Below is a small trained network, with its code and all its weights. Each question gives an input and a class and asks what happens when units are switched off, that is, made to give their printed mean instead of their output.

import numpy as np


def w(rows, s, z=0):
    codes = np.array(rows[::2]) - 128.0
    scale = np.full(codes.shape[1], s)
    scale[-1] = z or s
    return codes * scale


def f(y):
    return y / 2 * (1 + np.tanh(0.7978845608 * (y + 0.044715 * y**3)))


def log_softmax(a):
    a = a - a.max(-1, keepdims=True)
    return a - np.log(np.exp(a).sum(-1, keepdims=True))


def net(x, mask):
    res = np.array(x, float).reshape(1, 7) / 4 @ E
    y = f(res @ A[0][:, :-1].T + A[0][:, -1])
    res = res + np.where(mask, y, B[0][:, -1]) @ B[0][:, :-1]
    return log_softmax(res[-1] @ U[:, :-1].T + U[:, -1])


A, B = {}, {}
E = w([
[89,101,181,218,160,158,155],'x0',
[188,52,182,81,163,133,80],'x1',
[238,3,124,120,179,73,210],'x2',
[149,236,91,124,251,9,205],'x3',
[123,128,25,152,68,88,56],'x4',
[167,102,141,88,123,94,56],'x5',
[140,181,62,61,168,213,136],'x6',
],0.0076)
A[0] = w([
[97,151,103,133,65,88,149,37],'N1',
[161,151,100,114,73,110,61,105],'N2',
[175,146,147,124,99,183,85,70],'N3',
[137,131,134,125,124,2,99,163],'N4',
[151,116,15,149,87,171,113,254],'N5',
[118,205,53,135,138,100,84,91],'N6',
[170,184,98,72,186,88,172,137],'N7',
[157,114,149,69,151,176,91,220],'N8',
[76,240,97,121,164,232,130,211],'N9',
],0.0099,0.0044)
B[0] = w([
[104,77,99,122,91,173,161,144],'N1',
[169,159,90,203,130,254,54,164],'N2',
[104,133,106,97,102,172,91,154],'N3',
[216,151,149,136,39,121,70,186],'N4',
[25,32,84,182,87,157,109,202],'N5',
[86,65,112,184,132,100,105,187],'N6',
[165,90,102,187,173,104,106,206],'N7',
[150,171,135,92,103,123,40,183],'N8',
[13,179,20,81,135,70,127,250],'N9',
],0.0083,0.012)
U = w([
[81,64,136,176,50,107,76,94],'0',
[29,229,105,247,119,120,166,253],'1',
[127,121,59,133,50,199,14,108],'2',
[220,215,145,128,133,65,51,98],'3',
[192,1,188,187,210,117,219,226],'4',
[78,78,3,183,219,86,165,55],'5',
[66,176,172,2,105,167,46,156],'6',
[124,185,141,99,123,135,181,3],'7',
],0.0067,0.0045)

Each question gives the input, the list of numbers given to net, and the class t.
The units are the neurons (one row each of A and B). Each row of codes is followed by its name. A weight is (code - 128) times the scale printed after its matrix; where a second scale follows, it is the last column's (A, B and U).
mask holds one flag per neuron, in row order. A switched-off neuron (its flag False) gives its mean, the last column of its row in B, instead of its output. The means were averaged over made-up inputs and are rounded, as every weight is.
A unit's drop is (log p(t) with every unit on - log p(t) with that unit switched off) / (log p(t) with every unit on - log p(t) with every unit switched off).
The circuit of an input: a set's keep is (log p(t) with only the set's units on - log p(t) with every unit switched off) / (log p(t) with every unit on - log p(t) with every unit switched off). Starting from all 9 units, units are removed one at a time, each time the one whose removal leaves the highest keep (on an exact tie, the one counted first), for as long as the keep stays at least 0.8.
circuit, biggest first: the units of the circuit, biggest drop first
unit that matters most: the unit with the biggest drop
top k neurons: the k neurons with the biggest drops, biggest first
drop when u is switched off: that unit's drop, to one decimal
input [4,6,-6,-2,-4,6,-8], class 6: circuit, biggest first	(N7; N5)
input [-5,6,5,0,-6,1,-5], class 3: unit that matters most	N8
input [3,-1,-4,7,3,-3,0], class 5: circuit, biggest first	(N6; N7; N9)
input [8,-6,-3,3,7,-4,8], class 5: top 2 neurons	(N6; N9)
input [-2,6,1,4,-1,2,5], class 3: circuit, biggest first	(N8; N5; N9)
input [8,1,5,-5,4,-8,-2], class 4: top 2 neurons	(N9; N8)
input [2,6,0,5,6,-4,-6], class 3: circuit, biggest first	(N4; N5)
input [1,5,2,8,-8,4,-5], class 3: top 3 neurons	(N4; N5; N6)
input [8,1,-6,7,6,-2,7], class 5: circuit, biggest first	(N6; N9; N7)
input [-8,8,7,-4,0,-8,-1], class 6: top 4 neurons	(N8; N7; N6; N2)
input [-8,-3,7,5,0,3,2], class 4: top 2 neurons	(N9; N7)
input [-1,1,-5,7,5,4,-2], class 2: top 2 neurons	(N4; N2)
input [-4,-5,-4,3,0,7,-8], class 3: top 3 neurons	(N5; N4; N9)
input [5,8,3,8,8,3,-6], class 3: circuit, biggest first	(N4)
input [-4,-2,-5,3,-6,-7,5], class 5: circuit, biggest first	(N7; N9; N4)
input [-7,4,-5,7,-2,8,2], class 3: circuit, biggest first	(N5; N7)
input [7,0,-4,2,6,-2,2], class 5: circuit, biggest first	(N4; N6; N9)
input [-5,0,3,7,4,-3,-2], class 3: top 3 neurons	(N4; N9; N5)
input [-3,2,-2,-8,-8,8,0], class 6: top 2 neurons	(N5; N7)
input [7,-8,6,4,0,2,-6], class 4: circuit, biggest first	(N9)
input [1,4,6,1,7,3,-7], class 3: top 2 neurons	(N4; N5)
input [8,3,-7,-1,-2,4,1], class 6: drop when N7 is switched off	0.2
input [-6,8,-1,4,1,0,-5], class 3: drop when N5 is switched off	0.1
input [3,3,-3,6,4,6,-5], class 3: drop when N4 is switched off	0.3
input [-7,-1,-3,7,-2,0,7], class 5: drop when N7 is switched off	0.1
